Here is a tiny trained network, its code and every weight. The questions are about switching its units off for an input and a class, where a switched-off unit gives its printed mean instead of its output.

import numpy as np


def w(rows, s, z=0):
    codes = np.array(rows[::2]) - 128.0
    scale = np.full(codes.shape[1], s)
    scale[-1] = z or s
    return codes * scale


def f(y):
    return y / 2 * (1 + np.tanh(0.7978845608 * (y + 0.044715 * y**3)))


def log_softmax(a):
    a = a - a.max(-1, keepdims=True)
    return a - np.log(np.exp(a).sum(-1, keepdims=True))


def net(x, mask):
    res = np.array(x, float).reshape(1, 4) / 4 @ E
    y = f(res @ A[0][:, :-1].T + A[0][:, -1])
    res = res + np.where(mask, y, B[0][:, -1]) @ B[0][:, :-1]
    return log_softmax(res[-1] @ U[:, :-1].T + U[:, -1])


A, B = {}, {}
E = w([
[95,92,192,205,179,80,198,185],'x0',
[74,244,132,122,143,102,82,117],'x1',
[194,141,124,77,226,154,116,159],'x2',
[106,139,206,106,80,184,109,228],'x3',
],0.012)
A[0] = w([
[137,195,100,194,166,85,121,84,62],'n1',
[103,190,192,116,120,108,65,189,58],'n2',
[136,140,169,229,175,97,159,160,3],'n3',
[123,74,81,132,177,100,161,95,42],'n4',
[157,129,157,139,103,135,123,185,47],'n5',
[46,179,149,155,54,64,132,88,81],'n6',
[151,190,166,79,249,116,90,147,69],'n7',
],0.012,0.0046)
B[0] = w([
[86,135,12,75,129,102,193,203,209],'n1',
[77,148,54,95,147,52,157,139,223],'n2',
[210,220,88,106,81,219,2,122,228],'n3',
[77,100,110,60,69,88,141,226,204],'n4',
[36,90,39,77,50,85,178,183,165],'n5',
[194,42,162,205,138,85,98,108,249],'n6',
[200,6,174,174,116,113,107,118,242],'n7',
],0.0097,0.011)
U = w([
[174,24,178,187,136,119,105,135,64],'0',
[46,136,75,84,131,103,156,188,70],'1',
[175,207,88,95,99,184,6,88,110],'2',
[127,116,140,140,149,113,143,149,249],'3',
[107,139,195,159,202,146,130,93,236],'4',
[104,188,173,162,204,178,193,126,81],'5',
],0.012,0.014)

Each question gives the input, the list of numbers given to net, and the class t.
The units are the neurons (one row each of A and B). Each row of codes is followed by its name. A weight is (code - 128) times the scale printed after its matrix; where a second scale follows, it is the last column's (A, B and U).
mask holds one flag per neuron, in row order. A switched-off neuron (its flag False) gives its mean, the last column of its row in B, instead of its output. The means were averaged over made-up inputs and are rounded, as every weight is.
A unit's drop is (log p(t) with every unit on - log p(t) with that unit switched off) / (log p(t) with every unit on - log p(t) with every unit switched off).
The circuit of an input: a set's keep is (log p(t) with only the set's units on - log p(t) with every unit switched off) / (log p(t) with every unit on - log p(t) with every unit switched off). Starting from all 7 units, units are removed one at a time, each time the one whose removal leaves the highest keep (on an exact tie, the one counted first), for as long as the keep stays at least 0.8.
units of the circuit, in order: the units of the circuit, biggest drop first
most important unit: the unit with the biggest drop
top k neurons: the k neurons with the biggest drops, biggest first
drop of u: that unit's drop, to one decimal
input [1,3,3,0], class 4: units of the circuit, in order : n4, n5
input [4,0,4,8], class 1: most important unit : n5
input [-5,-8,6,4], class 3: top 4 neurons : n3, n6, n7, n5
input [-7,6,5,-7], class 1: top 2 neurons : n1, n3
input [-3,-7,6,-8], class 1: top 2 neurons : n4, n6
input [8,-3,6,-6], class 2: top 2 neurons : n3, n6
input [-2,5,0,-3], class 3: top 3 neurons : n3, n1, n4
input [1,2,-7,7], class 0: top 2 neurons : n6, n1
input [-3,-8,-4,-5], class 3: top 2 neurons : n1, n2
input [-3,-2,-1,0], class 4: units of the circuit, in order : n3, n1, n4, n7
input [2,-7,-1,3], class 3: top 2 neurons : n7, n6
input [-5,-3,-5,-6], class 1: units of the circuit, in order : n7, n3
input [-2,1,-3,0], class 4: top 2 neurons : n3, n7
input [-4,4,-8,4], class 0: units of the circuit, in order : n6
input [-2,-3,-2,-2], class 4: top 2 neurons : n3, n1
input [-1,6,7,-7], class 0: top 2 neurons : n7, n2
input [-4,4,-5,3], class 0: top 3 neurons : n6, n3, n1
input [-6,4,4,-8], class 1: top 2 neurons : n1, n3
input [-3,0,3,-2], class 4: top 2 neurons : n3, n6
input [1,8,8,-4], class 0: most important unit : n7
input [-6,8,6,-5], class 3: units of the circuit, in order : n7, n1
input [0,8,6,4], class 3: units of the circuit, in order : n7, n2, n6
input [-4,1,-2,4], class 1: drop of n2 : 0.6
input [-4,5,6,3], class 0: drop of n2 : 0.0
input [8,-4,3,-7], class 2: drop of n3 : 1.3
input [-4,-1,8,-6], class 0: drop of n7 : 1.2
input [-4,5,-1,8], class 1: most important unit : n2
